Moves between states:
j98 + j741
j98 ^ j522
j98 ~ j771
j583 + j229
j583 ^ j309
j583 ~ j309
j773 + j238
j773 ^ j690
j773 ~ j690
j356 + j626
j356 ^ j121
j356 ~ j121
j298 + j773
j298 ^ j238
j298 ~ j9
j309 + j652
j309 ^ j741
j309 ~ j741
j626 + j121
j626 ^ j866
j626 ~ j590
j76 + j209
j76 ^ j9
j76 ~ j298
j898 + j771
j898 ^ j587
j898 ~ j587
j574 + j146
j574 ^ j611
j574 ~ j611
j355 + j704
j355 ^ j418
j355 ~ j418
j771 + j587
j771 ^ j85
j771 ~ j85
j66 + j522
j66 ^ j898
j66 ~ j898
j141 + j90
j141 ^ j121
j141 ~ j616
j482 + j975
j482 ^ j783
j482 ~ j229
j318 + j298
j318 ^ j209
j318 ~ j773
j409 + j9
j409 ^ j522
j409 ~ j238
j690 + j771
j690 ^ j98
j690 ~ j98
j195 + j318
j195 ^ j356
j195 ~ j302
j418 + j209
j418 ^ j409
j418 ~ j409
j453 + j356
j453 ^ j626
j453 ~ j626
j843 + j120
j843 ^ j574
j843 ~ j574
j150 + j462
j150 ^ j590
j150 ~ j141
j229 + j309
j229 ^ j652
j229 ~ j652
j90 + j616
j90 ^ j170
j90 ~ j725
j120 + j574
j120 ^ j453
j120 ~ j146
j85 + j85
j85 ^ j741
j85 ~ j393
j590 + j843
j590 ^ j90
j590 ~ j90
j462 + j355
j462 ^ j841
j462 ~ j841
j741 + j424
j741 ^ j356
j741 ~ j146
j393 + j583
j393 ^ j843
j393 ~ j229
j783 + j843
j783 ^ j120
j783 ~ j120
j170 + j590
j170 ^ j141
j170 ~ j141
j522 + j309
j522 ^ j771
j522 ~ j424
j616 + j725
j616 ^ j195
j616 ~ j195
j725 + j195
j725 ^ j302
j725 ~ j678
j652 + j741
j652 ^ j424
j652 ~ j424
j611 + j453
j611 ^ j583
j611 ~ j356
j384 + j857
j384 ^ j590
j384 ~ j150
j9 + j616
j9 ^ j318
j9 ~ j76
j587 + j85
j587 ^ j207
j587 ~ j771
j768 + j98
j768 ^ j66
j768 ~ j652
j209 + j409
j209 ^ j9
j209 ~ j898
j544 + j841
j544 ^ j355
j544 ~ j298
j975 + j783
j975 ^ j843
j975 ~ j843
j857 + j150
j857 ^ j170
j857 ~ j170
j207 + j393
j207 ^ j583
j207 ~ j583
j678 + j302
j678 ^ j462
j678 ~ j462
j704 + j773
j704 ^ j209
j704 ~ j76
j238 + j690
j238 ^ j841
j238 ~ j768
j302 + j462
j302 ^ j544
j302 ~ j544
j424 + j482
j424 ^ j975
j424 ~ j843
j121 + j866
j121 ^ j384
j121 ~ j384
j866 + j384
j866 ^ j857
j866 ~ j857
j841 + j355
j841 ^ j704
j841 ~ j170
j146 + j453
j146 ^ j453
j146 ~ j453

In the rows, 168 means zero.

The rows follow the links: the fewer symbols apart two states are, the more alike their rows tend to be.

Each row is also shifted at random along 6 hidden directions that mean nothing.

Some states, each with a row of numbers:
j85 [143, 126, 168, 194, 170, 200, 125, 153, 147, 133, 190, 131, 175, 134, 176, 174, 157, 161, 144, 158, 160, 136, 182, 153, 149, 160, 177, 167, 162, 141, 191, 150, 174, 216, 209, 196, 164, 162, 197, 126, 187, 181, 152, 142, 148, 152, 176, 174, 150]
j652 [193, 176, 176, 131, 186, 147, 178, 186, 158, 155, 154, 171, 153, 123, 182, 158, 197, 160, 153, 190, 169, 178, 203, 194, 157, 188, 169, 150, 189, 179, 183, 189, 184, 138, 138, 137, 178, 175, 150, 195, 132, 185, 159, 147, 217, 182, 145, 174, 190]
j857 [128, 172, 174, 177, 140, 150, 196, 174, 143, 182, 171, 200, 161, 206, 159, 172, 167, 171, 221, 152, 174, 185, 166, 119, 207, 135, 199, 163, 149, 195, 177, 172, 177, 149, 136, 162, 164, 167, 134, 191, 164, 169, 170, 200, 140, 134, 170, 159, 166]
j590 [196, 173, 173, 193, 172, 168, 168, 187, 183, 182, 160, 183, 168, 215, 185, 218, 132, 158, 168, 141, 163, 158, 159, 182, 216, 149, 131, 161, 167, 166, 156, 190, 185, 129, 204, 166, 155, 176, 190, 183, 125, 169, 158, 168, 136, 158, 204, 178, 183]
j574 [139, 177, 156, 147, 156, 153, 176, 124, 161, 159, 168, 160, 145, 150, 207, 150, 192, 174, 180, 205, 151, 149, 166, 168, 185, 184, 176, 189, 157, 206, 166, 172, 135, 163, 109, 170, 189, 185, 173, 165, 179, 166, 186, 169, 178, 167, 152, 169, 151]
j393 [181, 179, 149, 165, 188, 178, 170, 180, 141, 133, 174, 161, 174, 150, 185, 167, 165, 159, 191, 184, 150, 178, 209, 162, 168, 169, 196, 178, 177, 180, 202, 169, 193, 152, 134, 134, 197, 187, 152, 162, 148, 199, 192, 162, 203, 181, 164, 161, 161]
j298 [26, 174, 156, 158, 174, 197, 148, 174, 181, 186, 177, 148, 199, 185, 172, 200, 117, 184, 183, 147, 176, 161, 146, 189, 161, 180, 143, 193, 177, 131, 162, 146, 167, 148, 213, 186, 178, 174, 216, 170, 168, 167, 171, 156, 175, 179, 174, 175, 192]
j195 [165, 214, 178, 146, 189, 184, 161, 147, 157, 147, 202, 149, 186, 178, 197, 236, 128, 173, 153, 156, 155, 171, 140, 200, 160, 176, 111, 160, 196, 120, 167, 181, 175, 138, 196, 137, 170, 192, 187, 173, 130, 179, 180, 150, 157, 184, 161, 190, 210]
j76 [166, 181, 165, 163, 170, 175, 181, 177, 180, 191, 148, 172, 179, 162, 149, 142, 147, 153, 154, 182, 171, 193, 148, 170, 146, 183, 172, 183, 187, 163, 133, 160, 154, 169, 173, 172, 162, 168, 164, 163, 203, 172, 170, 167, 187, 180, 175, 188, 173]
j626 [272, 214, 181, 168, 180, 149, 199, 156, 155, 150, 177, 187, 161, 218, 201, 189, 154, 154, 219, 190, 164, 190, 191, 189, 174, 161, 167, 174, 159, 199, 152, 161, 175, 125, 136, 134, 158, 202, 137, 210, 112, 141, 185, 175, 166, 176, 188, 170, 202]
j98 [191, 150, 170, 132, 177, 192, 149, 140, 162, 139, 148, 150, 153, 137, 197, 177, 178, 159, 147, 191, 166, 183, 206, 211, 147, 190, 170, 167, 165, 149, 186, 146, 189, 154, 210, 150, 165, 184, 157, 201, 141, 164, 126, 132, 200, 173, 161, 197, 205]
j898 [200, 133, 168, 179, 178, 198, 154, 145, 153, 129, 210, 140, 166, 163, 192, 179, 153, 180, 163, 208, 168, 167, 184, 178, 150, 179, 163, 185, 177, 136, 186, 152, 185, 157, 207, 140, 167, 188, 180, 169, 136, 180, 130, 132, 161, 184, 167, 198, 187]
j418 [146, 169, 162, 160, 145, 144, 208, 173, 179, 196, 165, 182, 158, 167, 148, 119, 177, 190, 186, 201, 200, 203, 137, 151, 162, 187, 204, 189, 179, 172, 159, 150, 152, 160, 130, 152, 164, 160, 124, 176, 195, 174, 180, 170, 191, 188, 138, 169, 160]
j841 [115, 179, 155, 172, 170, 170, 174, 171, 191, 189, 181, 168, 194, 213, 153, 199, 150, 201, 198, 136, 177, 177, 140, 188, 199, 163, 152, 189, 155, 128, 187, 148, 184, 137, 200, 161, 178, 164, 172, 201, 141, 165, 186, 171, 167, 181, 171, 142, 176]
j611 [167, 184, 179, 169, 166, 147, 169, 146, 165, 161, 158, 168, 159, 168, 201, 158, 170, 159, 199, 174, 166, 148, 172, 176, 155, 174, 186, 184, 157, 201, 147, 148, 146, 185, 123, 183, 158, 175, 174, 148, 178, 147, 205, 162, 159, 168, 176, 162, 143]
j302 [215, 178, 173, 142, 169, 143, 190, 164, 162, 193, 177, 182, 172, 190, 125, 152, 178, 199, 225, 145, 209, 206, 128, 135, 170, 164, 205, 165, 153, 161, 174, 140, 180, 193, 124, 172, 166, 151, 118, 151, 179, 141, 214, 191, 139, 164, 155, 135, 154]
j150 [142, 186, 165, 170, 126, 161, 203, 138, 136, 157, 140, 181, 145, 167, 165, 178, 197, 161, 130, 186, 128, 191, 155, 144, 223, 150, 175, 148, 177, 190, 172, 216, 154, 126, 139, 131, 199, 164, 114, 206, 180, 193, 171, 215, 183, 140, 141, 187, 182]
j90 [90, 168, 184, 158, 144, 156, 151, 154, 162, 180, 155, 167, 165, 162, 179, 199, 153, 169, 157, 133, 176, 162, 125, 140, 199, 151, 173, 153, 171, 160, 166, 182, 160, 174, 172, 186, 146, 152, 178, 153, 189, 169, 170, 173, 119, 129, 160, 184, 157]
j120 [112, 153, 155, 204, 170, 153, 165, 177, 191, 183, 145, 169, 147, 186, 174, 174, 204, 193, 143, 178, 129, 109, 153, 176, 213, 182, 138, 156, 155, 198, 139, 225, 108, 170, 147, 216, 196, 148, 216, 145, 191, 173, 165, 196, 147, 172, 179, 155, 130]
j170 [239, 178, 182, 176, 160, 158, 166, 174, 195, 187, 136, 185, 172, 196, 184, 204, 133, 131, 156, 133, 180, 179, 158, 191, 205, 161, 162, 166, 163, 170, 149, 159, 197, 140, 214, 165, 126, 174, 175, 198, 123, 158, 171, 151, 140, 157, 204, 197, 192]

Where do the symbols, taken in turn from left to right, take each start?
Answers are names.
[85, 119, 165, 184, 158, 189, 147, 157, 140, 149, 187, 151, 159, 151, 151, 156, 181, 193, 187, 178, 172, 150, 169, 122, 161, 154, 200, 162, 150, 151, 201, 144, 166, 215, 186, 197, 184, 153, 174, 127, 205, 171, 138, 169, 145, 146, 154, 162, 139]
~ ^ ~ ^ -> j453
[159, 151, 154, 128, 168, 187, 153, 150, 153, 159, 143, 153, 167, 151, 166, 163, 174, 161, 181, 179, 166, 188, 188, 177, 146, 172, 182, 178, 148, 157, 183, 140, 192, 167, 203, 155, 178, 178, 159, 193, 175, 152, 144, 159, 201, 167, 171, 180, 191]
^ ~ + ^ ^ + -> j229
[118, 190, 137, 166, 183, 174, 195, 185, 181, 178, 160, 178, 176, 206, 160, 171, 151, 188, 180, 195, 151, 197, 158, 200, 183, 204, 152, 188, 182, 161, 164, 176, 165, 106, 175, 136, 202, 180, 151, 203, 154, 181, 181, 176, 201, 210, 165, 172, 200]
~ + ~ ~ ~ ^ ^ -> j741
[214, 175, 158, 176, 186, 153, 212, 198, 180, 189, 147, 193, 164, 199, 144, 126, 168, 179, 169, 207, 178, 206, 157, 165, 166, 202, 180, 180, 189, 190, 139, 175, 147, 134, 143, 156, 171, 167, 129, 171, 183, 173, 179, 176, 190, 195, 172, 181, 179]
+ ^ ~ + -> j482
[130, 126, 179, 155, 184, 145, 160, 197, 199, 198, 140, 176, 144, 176, 160, 166, 191, 190, 179, 164, 215, 159, 171, 190, 175, 206, 180, 151, 160, 169, 168, 157, 171, 164, 196, 203, 142, 151, 174, 172, 153, 144, 143, 140, 150, 171, 169, 171, 171]
~ ^ ~ ~ + + -> j453
[167, 174, 180, 201, 164, 142, 166, 161, 178, 183, 159, 179, 158, 195, 178, 153, 180, 168, 188, 161, 174, 140, 160, 169, 174, 177, 168, 165, 144, 198, 129, 163, 130, 208, 136, 219, 143, 160, 184, 137, 192, 131, 186, 186, 127, 160, 185, 149, 137]
~ + ^ ~ ^ ~ -> j90
[70, 137, 168, 147, 153, 166, 174, 167, 134, 150, 206, 165, 145, 142, 143, 143, 212, 213, 179, 212, 174, 167, 180, 112, 149, 166, 197, 146, 165, 170, 210, 187, 153, 184, 131, 172, 199, 152, 149, 167, 189, 182, 130, 190, 186, 159, 121, 156, 156]
~ ^ + ~ ~ -> j146
[149, 182, 154, 115, 174, 185, 182, 149, 152, 159, 166, 160, 170, 167, 176, 172, 157, 174, 206, 198, 174, 216, 182, 191, 154, 183, 180, 197, 164, 159, 190, 127, 201, 124, 183, 122, 197, 199, 138, 222, 139, 160, 160, 160, 224, 187, 152, 199, 220]
~ + ~ + + -> j85
[198, 183, 188, 120, 189, 141, 172, 162, 162, 137, 155, 162, 144, 138, 217, 149, 188, 159, 182, 189, 188, 179, 209, 203, 145, 201, 194, 156, 177, 184, 177, 156, 188, 152, 133, 145, 161, 184, 143, 187, 126, 156, 176, 125, 198, 186, 150, 181, 187]
+ ~ + ^ + + -> j626
[118, 149, 160, 139, 173, 161, 138, 180, 187, 176, 208, 157, 178, 177, 193, 183, 131, 181, 245, 162, 201, 136, 171, 155, 185, 156, 172, 214, 141, 184, 190, 136, 201, 179, 157, 176, 169, 189, 244, 158, 136, 163, 160, 135, 140, 171, 185, 149, 151]
~ + + ~ ~ -> j590
[115, 182, 209, 197, 135, 157, 148, 143, 178, 172, 157, 161, 166, 154, 198, 177, 163, 149, 131, 130, 172, 131, 149, 182, 154, 161, 156, 142, 161, 169, 129, 163, 124, 218, 162, 215, 131, 152, 192, 134, 200, 142, 176, 162, 126, 136, 172, 166, 143]
^ ~ ^ ^ -> j90
[88, 148, 168, 154, 152, 157, 170, 170, 165, 158, 156, 164, 141, 104, 163, 145, 234, 183, 113, 189, 147, 140, 176, 150, 179, 175, 161, 141, 179, 190, 180, 225, 133, 179, 129, 177, 194, 142, 175, 163, 205, 198, 140, 180, 202, 164, 131, 164, 144]
+ ^ ^ + -> j574
[127, 185, 176, 131, 151, 145, 176, 123, 180, 193, 159, 152, 172, 160, 189, 185, 150, 185, 191, 151, 201, 198, 118, 206, 193, 195, 183, 199, 168, 137, 181, 119, 188, 144, 177, 140, 159, 174, 151, 184, 139, 163, 206, 125, 157, 179, 135, 178, 185]
~ ^ ~ ~ -> j298
[222, 178, 171, 184, 190, 169, 160, 192, 164, 152, 146, 165, 176, 151, 177, 152, 169, 136, 164, 154, 171, 165, 205, 186, 148, 177, 183, 158, 186, 178, 170, 166, 184, 171, 156, 171, 159, 168, 152, 145, 159, 178, 203, 157, 184, 181, 184, 155, 149]
^ ^ + ~ + ~ -> j146
[119, 186, 174, 134, 181, 163, 166, 182, 140, 132, 195, 160, 177, 141, 190, 168, 164, 175, 203, 173, 184, 174, 202, 164, 143, 168, 186, 162, 179, 164, 206, 163, 195, 160, 133, 140, 185, 179, 155, 177, 137, 176, 177, 154, 203, 171, 144, 150, 174]
^ ~ + + ^ -> j121
[192, 180, 160, 177, 170, 141, 200, 191, 198, 205, 157, 188, 172, 207, 148, 150, 164, 192, 197, 174, 195, 202, 144, 190, 191, 196, 177, 190, 169, 161, 163, 147, 167, 138, 161, 157, 164, 159, 133, 192, 158, 161, 201, 168, 180, 200, 170, 155, 171]
~ + ^ ~ ^ -> j9
[79, 180, 146, 207, 189, 195, 167, 209, 175, 177, 150, 171, 196, 200, 129, 205, 157, 187, 102, 161, 114, 152, 142, 192, 178, 185, 109, 143, 200, 138, 143, 240, 122, 131, 206, 190, 201, 154, 201, 160, 187, 195, 159, 209, 173, 187, 184, 176, 193]
~ + ^ + ^ ~ + -> j9
